Each row has a name. After each piece below comes the name of the row it's from, unless a question asks for something else. Each question is about the rows just above it.

q558: [ 64  73 101 -54]
q228: [-54  64  73 102]
q688: [ 36 -43  23  44]
q562: [ 33  51 -52  23]
q974: [102  64 -54  71]
q736: [ 64 -53  71 102]
Which row holds these entries in another order? [-54  64  71 102]  q974
[-53  64  71 102] is which row reordered?  q736
Which row holds these entries in another order? [-54  71 102  64]  q974
Which row holds these entries in another order? [ 73 -54  64 102]  q228
Put [-52  23  33  51] back in order: which row is it?  q562

q382: [ -1  26 -81  61]
q927: [-70  66   7  15]
q149: [-82  61  26  -1]
q432: [-21 -20  63 -46]
q205: [-83 -38  41 -20]
q318: [ 54 -62 -40 -11]
q304: [-20 -20  63 -46]
q534: [ 31 -13 -72  29]
q234: [ 10 -24 -53  17]
[-20 -38  41 -83] is which row reordered?  q205
Put [-82  26  -1  61] back in order: which row is it?  q149
Put [-46  63 -20 -21] back in order: which row is it?  q432

q249: [ 36  12  71  63  23 -21  94  -7  25 -19 -13  69  34]
q331: [ 58  52  37  87 -81 -28  49 -56  74 -18 -53  79  65]
q356: [-30  93   7 -19  -6 -84  36  89 -65   5   9  53 -21]
q671: [-62  44 -36  85 -88  16  31 -62  81 -52  33  62  -5]
q148: [-82 -72  92  68 -49 -80 -76 -69   1  40 -11   3  17]
q167: [ 94  35  25  36  -7  23  71  63 -13  69  12 -21 -19]
q259: [-61  76 -43 -81 -74  81  31  83 -17  -6 -52 -87 -87]
q631: [ -2 -38  -3  24 -74 -64  -6  67 -41  51  11  71 -41]
q860: [ 31  62 -36 -88  44  -6  85 -62 -62  33 -52  81  16]
q199: [-18  37 -54 -56  74 -28 -81  52  49  65  79  58  87]
Put [-62  33 -52  81  16  31  62 -36 -88  44  -6  85 -62] back in order: which row is it?  q860
[-19  34  23  69  25  94  63  71  36 -21  -7 -13  12] is which row reordered?  q249
[-21 -19 -13  -7  12  23  25  35  36  63  69  71  94] is which row reordered?  q167
Put [-81 -56 -54 -28 -18  37  49  52  58  65  74  79  87] back in order: which row is it?  q199
Put [ -5  62  33 -52  81 -62  31  16 -88  85 -36  44 -62] back in order: which row is it?  q671

q144: [  0  12 -27  -2 -59   2 -15 -43 -23  61  33 -20   0 -28  -4 -40 -35  47
  -3  31   6  11  27  43  16 -45  -9  -6 -60 -30 -55  38   8 -56  10]
q608: [-59 -45 -55  33   8  11 -15  43 -56  31  16 -43 -29   0  -9 -40 -23  -2
 -20  27 -28  -4  12  61  -3  10 -35   2  47 -30   6   0  38 -60  -6]
q177: [ -2  -5 -17  13  17 -20  35 -12 -62  16  27 -33  29  72 -31 -32  -2  -7
  64  -3 -32  -8 -20 -35 -63  46 -17  37   8 -26 -30  -5  59 -38 -24]
q536: [ -9   0  10 -35 -28  38  43 -45 -56   2  16 -23 -55  61   8 -28  -2  47
  27  -4 -40  33   6 -43 -59  31 -60 -15   0  -6  -3  12  11 -20 -30]
Which row holds these entries in another order? [ 12  -3   8 -56  -4  27 -23 -20  31  11 -55  16  -9  38   2  -6 -45 -15
 -28 -40 -59  -2 -29   6  47 -35 -43  33 -30   0   0 -60  61  43  10]  q608
Which row holds these entries in another order? [ 11 -20 -30  -9   0  10 -35 -28  38  43 -45 -56   2  16 -23 -55  61   8
 -28  -2  47  27  -4 -40  33   6 -43 -59  31 -60 -15   0  -6  -3  12]  q536
Which row holds these entries in another order? [ -7  64  -3 -32  -8 -20 -35 -63  46 -17  37   8 -26 -30  -5  59 -38 -24
  -2  -5 -17  13  17 -20  35 -12 -62  16  27 -33  29  72 -31 -32  -2]  q177
[-30 -20  11  12  -3  -6   0 -15 -60  31 -59 -43   6  33 -40  -4  27  47
  -2 -28   8  61 -55 -23  16   2 -56 -45  43  38 -28 -35  10   0  -9] is which row reordered?  q536
[-24 -38  59  -5 -30 -26   8  37 -17  46 -63 -35 -20  -8 -32  -3  64  -7
  -2 -32 -31  72  29 -33  27  16 -62 -12  35 -20  17  13 -17  -5  -2] is which row reordered?  q177
Put [-60 -59 -56 -55 -45 -43 -40 -35 -30 -29 -28 -23 -20 -15  -9  -6  -4  -3
  -2   0   0   2   6   8  10  11  12  16  27  31  33  38  43  47  61] back in order: which row is it?  q608
Which row holds these entries in another order? [-56  10   0  12 -27  -2 -59   2 -15 -43 -23  61  33 -20   0 -28  -4 -40
 -35  47  -3  31   6  11  27  43  16 -45  -9  -6 -60 -30 -55  38   8]  q144

q695: [ 57  94  -1 -20]
q653: [-20  60 -49 -27]
q353: [100  58 -49  25]
q792: [101  25  58 -49]
q19: [ 92  74 -30   8]
Put [ 58 -49 101  25] back in order: which row is it?  q792
Which row holds these entries in another order? [-49  25 100  58]  q353
[-20  57  94  -1] is which row reordered?  q695

q40: [49 44  9 -8 89  8 42 -7]
q514: [ 32  26  38  26  91  38  13 -32]
q227: [89 -7 49  8 43 42 -8  9]
q649: [ 32  26  38  26  91  38  14 -42]
q639: [14 28 18  5 65 -7 13  5]
q721: [-41  10   8  39 -53 -19  36  19]
q662: [-60  -8  14  29 -38 -32  61  51]
q129: [ -7  16 -10  61 -41 -38   7 -38]
q589: [-32  26  38  32  91  13  38  27]
q876: [65  5 14  5 18 28 14 -7]
q677: [ 6 36  8 13 73 10 25  5]
Put [ 38  26  91  38  14 -42  32  26] back in order: which row is it?  q649
Put [-38   7 -38 -41  61 -10  16  -7] back in order: which row is it?  q129
[-42  14  26  26  32  38  38  91] is which row reordered?  q649
[-8 -7  8  9 42 44 49 89] is which row reordered?  q40
Put [ 38  91 -32  26  26  38  32  13] back in order: which row is it?  q514
Put [13  5 14 28 18  5 65 -7] back in order: which row is it?  q639

